[[136 124 134 123 136 122 123]
 [112 131 114 120 138 151 116]
 [131 133 132 121 142 128 113]
 [148 125 145 134 126 109 138]
 [146 147 148 145 127 114 134]
 [140 130 140 133 129 118 132]
 [142 131 142 121 142 115 115]
 [142 130 140 144 118 118 147]
 [132 140 134 131 135 129 122]
 [116 124 116 121 134 147 123]
 [125 119 123 123 131 135 128]
 [142 124 140 124 135 115 125]
 [131 138 132 143 122 131 139]
 [120 144 123 147 119 146 141]]
The bottom-right entry: 141
The bottom-left entry is 120
The first entry in the row that holds the largest entry -> 112
The second entry, reading row by row is 124
What is the first entry, reading row by row? 136
What is the smallest entry in the last row? 119
What is the bottom entry of the column that holds the largest entry? 146
What is the entry in the top-right corner? 123
What is the last entry of the smallest entry's row? 138
What is the second entry on the diagonal from the top-right corner? 151
What is the largest entry in the last column? 147
The smallest entry in the first row: 122
What is the entry just right of the largest entry? 116
The third entry on the main diagonal -> 132
What is the fourth-last entry, reading row by row? 147
The entry directly above the smallest entry is 128
What is the first entry of the smallest entry's row? 148
The third entry, reading row by row: 134
The fourth entry in reading order is 123

[[132, 124, 133, 131],
 [127, 129, 137, 142],
 [127, 126, 137, 141],
 [128, 129, 137, 141],
 [132, 122, 133, 130],
 [122, 135, 140, 151],
 [128, 132, 137, 140],
 [129, 126, 136, 137],
 [119, 140, 142, 157],
 [125, 128, 139, 146],
 [128, 129, 137, 140],
 [134, 122, 134, 119],
 [124, 132, 139, 147]]
Which number is the second entry on the main diagonal?
Answer: 129
Which number is the second entry on the diagonal from the top-right corner?
Answer: 137
The largest entry in the last row is 147
The smallest entry in the last row -> 124
The entry in the top-right corner: 131
Which number is the largest entry in the first column?
Answer: 134
Which number is the top-left entry?
Answer: 132
Which number is the 5th-last entry, reading row by row?
Answer: 119
Which number is the fifth entry, reading row by row?
Answer: 127
The entry directly above the largest entry -> 137
The 2nd largest entry -> 151
Which number is the third entry from the end, reading row by row?
Answer: 132
The entry just right of 135 is 140
Which number is the 3rd entry in reading order?
Answer: 133

Read these off the matrix that follows. Indices start at 0.
1) The entry in the top-right corner?
2) The entry directly above the smallest entry?
3) The entry in row 0 and column 2?
4) The entry in row 0 and column 0?
5) The entry at row 1, column 0?
6) The entry in the bottom-left corner?
7) The entry in the bottom-right corner?
8) The entry just left of the largest entry?
[[125 123 122 124 148 117 125 152 131]
 [126 125 124 127 138 123 126 139 130]
 [124 133 140 115 135 117 133 131 119]
 [125 112 134 135 117 135 140 127 133]
 [129  99 128 126 117 133 134 120 130]
 [125 134 116 121 116 139 144 129 135]
 [127 131 135 120 131 123 131 129 122]
 [123 134 128 131 133 133 121 114 131]]
1) 131
2) 112
3) 122
4) 125
5) 126
6) 123
7) 131
8) 125

[[150 144 125 144 124]
 [123 140 103 109 124]
 [110 149 126 108 140]
 [120 145 142 115 133]
 [136 148 144 120 121]
 [103 117 122 104 135]
 [113 116 110 130 129]]
Counting starts at 0.
The entry just right of 130 -> 129
The entry just right of the largest entry is 144
The entry at row 0, column 0?
A: 150
The entry in row 1 and column 0 -> 123
The entry at row 2, column 2 -> 126
The entry just left of 122?
A: 117
The entry in the bottom-left corner?
A: 113
The entry just left of 142 is 145
The entry just left of 121?
A: 120
The entry at row 1, column 2 -> 103
The top-right entry is 124
The entry at row 0, column 2 is 125
The entry just right of the centre entry?
A: 115
The entry at the centre?
A: 142

x = [135 102 117 104 118 116 115 107 138 137 106 135 150 118 117 120]
The entry just right of 150 -> 118
Report the entry just left of 150.
A: 135

[[130 110 112 134 118 135 136 151 108 115 128 138]
 [148 153 139 132 157 144 132 114 147 136 123 131]
 [131 144 141 130 125 136 146 137 115 129 108 115]
 [149 147 133 133 157 144 130 115 146 133 127 137]]
What is the fifth-last entry, reading row by row? 115
The entry just left of 134 -> 112
What is the fourth entry in reading order? 134
What is the bottom-right entry? 137
The first entry, reading row by row is 130
What is the largest entry in the last column? 138
The second entry on the main diagonal is 153
What is the entry in the bottom-left corner? 149
What is the smallest entry in the last column? 115
What is the third entry on the diagonal from the top-right corner? 129
What is the entry just left of 153? 148
What is the largest entry in the last row? 157
The entry just left of 123 -> 136
What is the 2nd entry in reading order? 110
What is the 2nd entry on the diagonal from the top-right corner? 123

W = array([144, 120, 154, 125, 145, 129, 150, 130])
The entry just left of 129: 145
The entry just left of 125?
A: 154
The entry just left of the smallest entry?
A: 144
The entry just right of 145 is 129

[[115 132 128 128 130]
 [119 136 128 128 131]
 [115 131 128 128 129]
 [120 125 128 128 122]
 [127 119 128 128 122]
 [127 130 128 128 143]
 [128 149 128 128 128]
 [136 118 128 128 126]
 [119 131 128 128 134]
 [132 111 128 127 133]]
Counting starts at 0.
The minimum -> 111
Find the entry in row 2 and column 0.
A: 115
The entry just right of the largest entry is 128
Find the entry in the top-left corner.
A: 115
The entry in row 0 and column 1: 132
Find the entry directly below the largest entry.
A: 118
The bottom-left entry is 132
The entry directly above the largest entry: 130
The bottom-right entry -> 133
Find the entry in row 1 and column 2.
A: 128
The entry just right of the smallest entry: 128
Find the entry at row 1, column 0.
A: 119
The entry at row 2, column 1 is 131
The entry in row 2 and column 2 -> 128
Find the entry at row 1, column 1.
A: 136
The entry directly above the smallest entry: 131

Questions about the grid below. Counting starts at 0.
1) Find the bottom entry of the column that holds the largest entry.
2) Find the entry directly below 105.
3) Find the entry in row 2 and column 0.
4) Find the entry at row 0, column 1.
5) Find the entry just left of the largest entry.
6) Find the bottom-right entry.
7) Find the entry at row 2, column 1.
8) Find the entry at row 0, column 2.
105  132  134  122  119  135  127  125  126
 98  136  137  119  118  138  141  121  120
106  126  134  123  112  137  135  114  122
100  134  131  115  110  138  143  115  119
103  129  138  121  113  138  134  111  121
1) 134
2) 98
3) 106
4) 132
5) 138
6) 121
7) 126
8) 134

B =
array([123, 122, 135, 149, 118, 134, 131, 139, 137, 140, 125, 124, 128,
       131, 127])
The 2nd largest entry: 140
The third entry from the left: 135
Which number is the entry just left of the smallest entry?
Answer: 149
The third entry from the right: 128
The last entry: 127
The fourth entry from the end is 124
Which number is the second entry from the end?
Answer: 131
